Below is a small trained network, with its code and all its weights. Each question gives an input and a class and asks what happens when units are switched off, that is, made to give their printed mean instead of their output.

import numpy as np


def w(rows, s, z=0):
    codes = np.array(rows[::2]) - 128.0
    scale = np.full(codes.shape[1], s)
    scale[-1] = z or s
    return codes * scale


def norm(h):
    return h / np.sqrt((h * h).mean(-1, keepdims=True) + 1e-5)


def f(y):
    return y / 2 * (1 + np.tanh(0.7978845608 * (y + 0.044715 * y**3)))


def log_softmax(a):
    a = a - a.max(-1, keepdims=True)
    return a - np.log(np.exp(a).sum(-1, keepdims=True))


def net(x, mask):
    res = np.array(x, float).reshape(1, 4) / 4 @ E
    u = 0
    for l in range(2):
        y = f(norm(res) @ A[l][:, :-1].T + A[l][:, -1])
        res = res + np.where(mask[u : u + 4], y, B[l][:, -1]) @ B[l][:, :-1]
        u += 4
    return log_softmax(norm(res)[-1] @ U[:, :-1].T + U[:, -1])


A, B = {}, {}
E = w([
[104,218,78,105,253,131,83,187,180],'x0',
[101,155,60,137,108,198,206,165,64],'x1',
[199,194,112,110,147,7,135,137,41],'x2',
[58,155,148,119,80,64,161,166,166],'x3',
],0.0017)
A[0] = w([
[114,153,39,160,111,202,255,177,62,44],'L0N1',
[228,71,62,139,174,202,69,66,66,63],'L0N2',
[198,114,194,159,141,69,84,94,202,2],'L0N3',
[27,152,131,126,43,36,187,181,184,55],'L0N4',
],0.0034,0.0036)
B[0] = w([
[78,116,123,103,82,90,22,85,64,238],'L0N1',
[77,179,254,117,155,99,189,153,85,253],'L0N2',
[57,98,126,80,84,82,81,82,33,105],'L0N3',
[148,154,233,126,211,164,156,110,39,192],'L0N4',
],0.0057,0.0012)
A[1] = w([
[182,61,169,149,18,114,192,77,90,13],'L1N1',
[181,41,158,137,18,93,196,73,73,6],'L1N2',
[242,183,84,117,113,3,167,128,45,47],'L1N3',
[101,85,199,59,133,30,12,70,182,62],'L1N4',
],0.0033,0.0026)
B[1] = w([
[146,211,69,111,245,125,93,191,184,181],'L1N1',
[121,215,71,94,199,77,82,171,156,195],'L1N2',
[88,13,147,166,70,251,154,95,223,255],'L1N3',
[53,157,62,141,52,188,136,140,3,194],'L1N4',
],0.0045,0.0016)
U = w([
[65,138,74,115,64,116,64,116,36,233],'0',
[183,203,63,111,199,92,108,175,196,130],'1',
[134,154,254,132,165,127,199,129,79,1],'2',
[137,37,120,157,71,173,157,112,218,133],'3',
],0.0087,0.00051)

Each question gives the input, the list of numbers given to net, and the class t.
The units are the neurons (one row each of A and B). Each row of codes is followed by its name. A weight is (code - 128) times the scale printed after its matrix; where a second scale follows, it is the last column's (A, B and U).
mask holds one flag per neuron, layer by layer. A switched-off neuron (its flag False) gives its mean, the last column of its row in B, instead of its output. The means were averaged over made-up inputs and are rounded, as every weight is.
A unit's drop is (log p(t) with every unit on - log p(t) with that unit switched off) / (log p(t) with every unit on - log p(t) with every unit switched off).
The circuit of an input: a set's keep is (log p(t) with only the set's units on - log p(t) with every unit switched off) / (log p(t) with every unit on - log p(t) with every unit switched off). Starting from all 8 units, units are removed one at a time, each time the one whose removal leaves the highest keep (on an exact tie, the one counted first), for as long as the keep stays at least 0.8.
units of the circuit, in order: the units of the circuit, biggest drop first
k most important neurons: the k neurons with the biggest drops, biggest first
k most important neurons of layer l: the k neurons of layer l with the biggest drops, biggest first
drop of u: that unit's drop, to one decimal
input [2,-4,-1,-4], class 0: units of the circuit, in order -> [L1N4]
input [-3,-6,-6,-4], class 0: 3 most important neurons -> [L1N4; L0N3; L1N3]
input [-8,-7,8,0], class 1: 2 most important neurons of layer 1 -> [L1N2; L1N1]
input [-3,-5,-2,6], class 2: 2 most important neurons -> [L0N4; L0N1]
input [-7,-5,0,0], class 1: 3 most important neurons -> [L1N1; L0N1; L1N2]
input [-5,-3,-5,4], class 1: units of the circuit, in order -> [L1N1; L1N3; L1N2]
input [-1,-7,2,6], class 0: 2 most important neurons -> [L1N4; L0N3]
input [5,-5,1,-6], class 2: 2 most important neurons -> [L0N2; L0N1]
input [-1,2,-7,-7], class 2: 2 most important neurons -> [L0N2; L1N3]
input [-8,-3,-5,3], class 1: units of the circuit, in order -> [L1N1; L1N2]
input [3,0,-6,-7], class 2: 2 most important neurons -> [L0N2; L1N3]
input [0,-2,8,-5], class 3: 2 most important neurons -> [L1N3; L0N4]
input [-7,1,4,1], class 1: 2 most important neurons -> [L1N2; L1N1]
input [-1,-3,-8,8], class 2: units of the circuit, in order -> [L0N4]
input [-5,-5,-3,0], class 0: 3 most important neurons -> [L1N4; L0N3; L0N4]
input [-6,-5,-4,0], class 1: 2 most important neurons -> [L1N1; L0N1]
input [3,-8,2,8], class 0: 3 most important neurons -> [L1N4; L0N3; L0N2]
input [-4,-3,6,3], class 3: 2 most important neurons of layer 0 -> [L0N1; L0N2]
input [-3,-7,-3,6], class 0: 2 most important neurons of layer 0 -> [L0N2; L0N3]
input [3,3,5,-3], class 3: units of the circuit, in order -> [L1N3]
input [-5,1,-3,5], class 1: 2 most important neurons -> [L0N2; L1N1]
input [-7,5,-1,6], class 1: 3 most important neurons of layer 1 -> [L1N1; L1N2; L1N4]
input [3,-1,-4,-8], class 2: drop of L0N2 -> 0.9
input [2,-7,-3,-5], class 0: drop of L1N4 -> 0.3
input [3,1,-5,-7], class 2: drop of L0N2 -> 1.1
